Here is a tiny trained network, its code and every weight. The questions are about switching its units off for an input and a class, where a switched-off unit gives its printed mean instead of its output.

import numpy as np


def w(rows, s, z=0):
    codes = np.array(rows[::2]) - 128.0
    scale = np.full(codes.shape[1], s)
    scale[-1] = z or s
    return codes * scale


def f(y):
    return y / 2 * (1 + np.tanh(0.7978845608 * (y + 0.044715 * y**3)))


def log_softmax(a):
    a = a - a.max(-1, keepdims=True)
    return a - np.log(np.exp(a).sum(-1, keepdims=True))


def net(x, mask):
    res = np.array(x, float).reshape(1, 3) / 4 @ E
    y = f(res @ A[0][:, :-1].T + A[0][:, -1])
    res = res + np.where(mask, y, B[0][:, -1]) @ B[0][:, :-1]
    return log_softmax(res[-1] @ U[:, :-1].T + U[:, -1])


A, B = {}, {}
E = w([
[37,28,163,60],'x0',
[73,171,118,248],'x1',
[94,200,13,66],'x2',
],0.011)
A[0] = w([
[46,74,138,77,171],'n1',
[137,93,179,3,115],'n2',
[142,195,94,139,129],'n3',
[80,46,121,102,116],'n4',
[166,96,192,136,111],'n5',
[209,141,171,163,203],'n6',
[139,203,140,168,198],'n7',
[206,99,88,78,255],'n8',
[220,135,154,174,188],'n9',
[194,105,113,154,179],'n10',
[176,111,167,150,160],'n11',
[111,163,44,133,211],'n12',
[67,111,150,174,181],'n13',
[42,148,133,135,233],'n14',
[187,136,122,172,152],'n15',
[194,97,97,91,225],'n16',
[194,160,164,141,181],'n17',
[149,135,123,173,181],'n18',
[65,122,150,154,204],'n19',
[71,76,185,122,169],'n20',
[123,167,19,172,203],'n21',
[94,88,137,151,147],'n22',
],0.018,0.0048)
B[0] = w([
[83,82,109,158,235],'n1',
[75,80,146,132,248],'n2',
[152,150,114,122,197],'n3',
[95,96,110,144,211],'n4',
[145,140,130,117,201],'n5',
[247,99,179,84,211],'n6',
[147,140,150,93,204],'n7',
[109,144,148,68,211],'n8',
[202,96,185,103,214],'n9',
[165,92,138,86,172],'n10',
[185,144,126,106,188],'n11',
[115,205,124,100,225],'n12',
[162,138,130,182,191],'n13',
[151,173,91,168,196],'n14',
[167,102,141,103,185],'n15',
[101,139,164,94,192],'n16',
[191,111,154,58,191],'n17',
[162,136,153,104,172],'n18',
[169,141,102,178,185],'n19',
[135,123,94,152,220],'n20',
[117,181,155,126,243],'n21',
[123,149,109,158,171],'n22',
],0.014,0.017)
U = w([
[163,115,197,85,148],'0',
[170,120,165,206,179],'1',
[141,137,170,154,27],'2',
[97,242,90,98,180],'3',
[83,92,3,217,208],'4',
[92,168,155,230,58],'5',
[8,75,194,111,214],'6',
[89,150,129,146,2],'7',
],0.012,0.0046)

Each question gives the input, the list of numbers given to net, and the class t.
The units are the neurons (one row each of A and B). Each row of codes is followed by its name. A weight is (code - 128) times the scale printed after its matrix; where a second scale follows, it is the last column's (A, B and U).
mask holds one flag per neuron, in row order. A switched-off neuron (its flag False) gives its mean, the last column of its row in B, instead of its output. The means were averaged over made-up inputs and are rounded, as every weight is.
A unit's drop is (log p(t) with every unit on - log p(t) with that unit switched off) / (log p(t) with every unit on - log p(t) with every unit switched off).
The circuit of an input: a set's keep is (log p(t) with only the set's units on - log p(t) with every unit switched off) / (log p(t) with every unit on - log p(t) with every unit switched off). Starting from the 12 units with the biggest drops (on a tie, the unit counted first), units are removed one at a time, each time the one whose removal leaves the highest keep (on an exact tie, the one counted first), for as long as the keep stays at least 0.8.
circuit, biggest first: the units of the circuit, biggest drop first
k most important neurons: the k neurons with the biggest drops, biggest first
drop of u: that unit's drop, to one decimal
input [-2,8,-8], class 0: circuit, biggest first	n6
input [-1,-6,6], class 3: 2 most important neurons	n12, n1
input [5,1,8], class 3: 4 most important neurons	n12, n21, n20, n13
input [7,-1,8], class 4: circuit, biggest first	n14, n1
input [0,4,-6], class 1: 4 most important neurons	n13, n8, n19, n16
input [2,8,-2], class 5: 3 most important neurons	n6, n9, n17
input [-4,-6,4], class 3: 2 most important neurons	n6, n9
input [-1,6,-1], class 1: drop of n8	0.2
input [0,7,1], class 3: drop of n2	0.1
input [8,-4,-4], class 4: drop of n20	0.3
